Here is a tiny trained network, its code and every weight. The questions are about switching its units off for an input and a class, where a switched-off unit gives its printed mean instead of its output.

import numpy as np


def w(rows, s, z=0):
    codes = np.array(rows[::2]) - 128.0
    scale = np.full(codes.shape[1], s)
    scale[-1] = z or s
    return codes * scale


def f(y):
    return y / 2 * (1 + np.tanh(0.7978845608 * (y + 0.044715 * y**3)))


def log_softmax(a):
    a = a - a.max(-1, keepdims=True)
    return a - np.log(np.exp(a).sum(-1, keepdims=True))


def net(x, mask):
    res = np.array(x, float).reshape(1, 7) / 4 @ E
    y = f(res @ A[0][:, :-1].T + A[0][:, -1])
    res = res + np.where(mask, y, B[0][:, -1]) @ B[0][:, :-1]
    return log_softmax(res[-1] @ U[:, :-1].T + U[:, -1])


A, B = {}, {}
E = w([
[95,133,160,37,8],'x0',
[141,133,2,71,138],'x1',
[4,103,135,85,190],'x2',
[107,1,91,186,76],'x3',
[128,131,128,126,130],'x4',
[127,127,128,129,132],'x5',
[190,68,166,58,172],'x6',
],0.0085)
A[0] = w([
[142,125,121,156,168,50],'N0',
[112,155,166,83,68,39],'N1',
[127,132,138,108,96,120],'N2',
[132,187,145,115,150,9],'N3',
[65,134,124,103,176,66],'N4',
[134,193,137,111,161,24],'N5',
[146,115,141,200,181,99],'N6',
[120,127,137,85,80,10],'N7',
[32,100,142,97,173,36],'N8',
[130,126,75,104,135,46],'N9',
[147,117,6,96,159,46],'N10',
[104,102,154,94,48,58],'N11',
[129,145,119,183,191,49],'N12',
[186,87,153,63,167,30],'N13',
[145,115,111,164,177,45],'N14',
[85,108,127,119,140,62],'N15',
[121,109,170,157,124,58],'N16',
[132,135,67,96,131,38],'N17',
[108,53,122,172,102,27],'N18',
[99,191,76,188,90,81],'N19',
[118,116,237,180,142,9],'N20',
[123,77,121,144,110,42],'N21',
[116,33,49,143,97,92],'N22',
[128,135,168,150,121,58],'N23',
[122,231,126,77,164,21],'N24',
[82,110,135,106,138,127],'N25',
[72,183,102,169,98,75],'N26',
[211,147,124,153,82,2],'N27',
[177,77,130,80,150,173],'N28',
],0.015,0.013)
B[0] = w([
[147,105,107,82,139,136],'N0',
[134,121,75,69,157,171],'N1',
[125,136,92,128,161,153],'N2',
[182,141,174,101,154,139],'N3',
[196,98,114,171,108,184],'N4',
[159,154,187,83,145,159],'N5',
[116,132,66,73,136,215],'N6',
[148,120,108,62,162,136],'N7',
[223,103,94,185,69,203],'N8',
[137,113,140,95,79,135],'N9',
[81,155,149,96,15,216],'N10',
[121,127,51,72,179,197],'N11',
[138,98,87,63,131,176],'N12',
[104,24,154,128,136,161],'N13',
[135,109,69,60,169,151],'N14',
[175,109,132,131,125,135],'N15',
[134,158,150,98,78,138],'N16',
[132,147,144,97,63,141],'N17',
[179,192,218,77,188,180],'N18',
[97,9,162,134,145,196],'N19',
[75,162,143,78,11,184],'N20',
[154,132,172,92,145,142],'N21',
[162,191,183,105,173,254],'N22',
[142,116,133,105,76,128],'N23',
[163,171,177,110,160,217],'N24',
[156,136,110,169,114,183],'N25',
[120,33,170,119,152,181],'N26',
[250,81,101,205,79,164],'N27',
[83,84,144,173,144,245],'N28',
],0.012,0.0081)
U = w([
[190,179,197,76,164,84],'0',
[141,126,20,42,145,75],'1',
[231,119,89,172,76,102],'2',
[85,161,137,78,24,94],'3',
[119,148,116,133,137,253],'4',
[98,44,167,116,148,67],'5',
[115,152,112,129,136,245],'6',
[36,253,55,250,183,87],'7',
],0.012,0.023)

Each question gives the input, the list of numbers given to net, and the class t.
The units are the neurons (one row each of A and B). Each row of codes is followed by its name. A weight is (code - 128) times the scale printed after its matrix; where a second scale follows, it is the last column's (A, B and U).
mask holds one flag per neuron, in row order. A switched-off neuron (its flag False) gives its mean, the last column of its row in B, instead of its output. The means were averaged over made-up inputs and are rounded, as every weight is.
A unit's drop is (log p(t) with every unit on - log p(t) with that unit switched off) / (log p(t) with every unit on - log p(t) with every unit switched off).
The circuit of an input: a set's keep is (log p(t) with only the set's units on - log p(t) with every unit switched off) / (log p(t) with every unit on - log p(t) with every unit switched off). Starting from the 12 units with the biggest drops (on a tie, the unit counted first), units are removed one at a time, each time the one whose removal leaves the highest keep (on an exact tie, the one counted first), for as long as the keep stays at least 0.8.
units of the circuit, in order: the units of the circuit, biggest drop first
unit that matters most: the unit with the biggest drop
top k neurons: the k neurons with the biggest drops, biggest first
input [0,-7,-5,-3,-7,-5,1], class 3: units of the circuit, in order : [N20]
input [-3,-2,7,-3,-6,0,4], class 2: units of the circuit, in order : [N8 N4]
input [-6,-2,-1,5,4,2,1], class 1: top 2 neurons : [N6 N14]
input [-7,3,-4,0,4,4,5], class 1: units of the circuit, in order : [N6 N14]
input [-8,0,-7,1,5,-5,-4], class 1: units of the circuit, in order : [N6 N12]
input [-2,-2,0,-3,4,-6,7], class 5: top 2 neurons : [N13 N28]
input [4,6,7,0,-4,-3,-2], class 2: units of the circuit, in order : [N8 N4]
input [-7,-7,2,5,3,1,-7], class 1: units of the circuit, in order : [N6 N12]
input [1,-4,5,4,-3,-1,-3], class 2: units of the circuit, in order : [N8 N25]
input [-3,4,1,-7,-1,-7,-5], class 0: top 2 neurons : [N24 N5]
input [-4,5,8,-6,-6,7,-1], class 2: units of the circuit, in order : [N8 N4]
input [7,-5,-4,-5,-6,-2,-5], class 1: units of the circuit, in order : [N1 N11]
input [-8,5,-5,4,-1,-1,3], class 1: top 2 neurons : [N14 N6]
input [-1,8,-5,1,4,2,0], class 3: units of the circuit, in order : [N10]
input [2,1,7,-7,-5,-3,8], class 5: top 3 neurons : [N13 N28 N22]
input [1,3,3,6,4,5,-6], class 0: top 3 neurons : [N22 N18 N28]
input [4,-8,-5,5,0,1,-5], class 3: top 2 neurons : [N20 N16]
input [6,0,3,-1,-1,-3,6], class 1: top 2 neurons : [N11 N1]
input [4,8,-1,8,7,4,3], class 0: top 3 neurons : [N22 N18 N20]
input [-8,-1,0,4,-6,-2,-4], class 1: unit that matters most : N6
